Below are the code and all the weights of a small trained network. Each question names an input and a class and asks about switching units off, where a switched-off unit gives its printed mean instead of its output.

import numpy as np


def w(rows, s, z=0):
    codes = np.array(rows[::2]) - 128.0
    scale = np.full(codes.shape[1], s)
    scale[-1] = z or s
    return codes * scale


def f(y):
    return y / 2 * (1 + np.tanh(0.7978845608 * (y + 0.044715 * y**3)))


def log_softmax(a):
    a = a - a.max(-1, keepdims=True)
    return a - np.log(np.exp(a).sum(-1, keepdims=True))


def net(x, mask):
    res = np.array(x, float).reshape(1, 2) / 4 @ E
    y = f(res @ A[0][:, :-1].T + A[0][:, -1])
    res = res + np.where(mask, y, B[0][:, -1]) @ B[0][:, :-1]
    return log_softmax(res[-1] @ U[:, :-1].T + U[:, -1])


A, B = {}, {}
E = w([
[36,65,226,122,113,200,45,9],'x0',
[102,84,41,241,210,159,198,87],'x1',
],0.011)
A[0] = w([
[11,125,150,82,112,159,86,97,146],'neuron 1',
[126,109,128,199,136,193,2,61,182],'neuron 2',
[181,211,54,138,119,27,167,141,254],'neuron 3',
[159,170,43,218,179,131,137,108,152],'neuron 4',
[66,100,164,161,193,170,170,135,139],'neuron 5',
[38,110,133,151,150,211,173,89,119],'neuron 6',
[81,126,80,111,172,157,135,100,88],'neuron 7',
[113,116,62,188,193,152,135,126,157],'neuron 8',
],0.0095,0.0051)
B[0] = w([
[75,90,156,167,142,118,84,91,213],'neuron 1',
[113,129,111,161,152,50,93,88,223],'neuron 2',
[153,192,166,67,118,153,155,132,250],'neuron 3',
[60,159,102,77,131,185,121,72,213],'neuron 4',
[141,130,8,158,208,101,104,143,182],'neuron 5',
[125,138,106,123,127,63,154,107,202],'neuron 6',
[173,72,62,157,136,153,119,76,154],'neuron 7',
[149,122,104,86,197,183,105,54,204],'neuron 8',
],0.011,0.015)
U = w([
[122,191,204,54,90,61,168,228,253],'0',
[82,173,78,94,168,254,129,74,107],'1',
[10,86,228,165,130,108,50,92,213],'2',
[137,105,40,183,235,29,99,117,130],'3',
[142,77,108,234,121,184,149,135,18],'4',
[148,93,121,188,197,146,132,186,16],'5',
[201,40,113,184,164,128,170,154,15],'6',
[69,83,76,168,106,117,200,179,16],'7',
],0.0069,0.003)

Each question gives the input, the list of numbers given to net, and the class t.
The units are the neurons (one row each of A and B). Each row of codes is followed by its name. A weight is (code - 128) times the scale printed after its matrix; where a second scale follows, it is the last column's (A, B and U).
mask holds one flag per neuron, in row order. A switched-off neuron (its flag False) gives its mean, the last column of its row in B, instead of its output. The means were averaged over made-up inputs and are rounded, as every weight is.
A unit's drop is (log p(t) with every unit on - log p(t) with that unit switched off) / (log p(t) with every unit on - log p(t) with every unit switched off).
The circuit of an input: a set's keep is (log p(t) with only the set's units on - log p(t) with every unit switched off) / (log p(t) with every unit on - log p(t) with every unit switched off). Starting from all 8 units, units are removed one at a time, each time the one whose removal leaves the highest keep (on an exact tie, the one counted first), for as long as the keep stays at least 0.8.
units of the circuit, in order: the units of the circuit, biggest drop first
unit that matters most: the unit with the biggest drop
k most important neurons: the k neurons with the biggest drops, biggest first
drop when u is switched off: that unit's drop, to one decimal
input [1,-3], class 2: units of the circuit, in order => [neuron 3; neuron 5]
input [4,1], class 3: units of the circuit, in order => [neuron 4; neuron 2]
input [-2,7], class 1: unit that matters most => neuron 4
input [1,-1], class 2: units of the circuit, in order => [neuron 5; neuron 8]
input [5,1], class 3: units of the circuit, in order => [neuron 5; neuron 2]
input [2,0], class 2: 4 most important neurons => [neuron 5; neuron 8; neuron 7; neuron 6]
input [0,0], class 0: drop when neuron 4 is switched off => 0.2
input [-2,0], class 0: drop when neuron 4 is switched off => 0.1
input [-8,0], class 0: drop when neuron 3 is switched off => 0.3
input [-1,7], class 1: drop when neuron 4 is switched off => 0.7
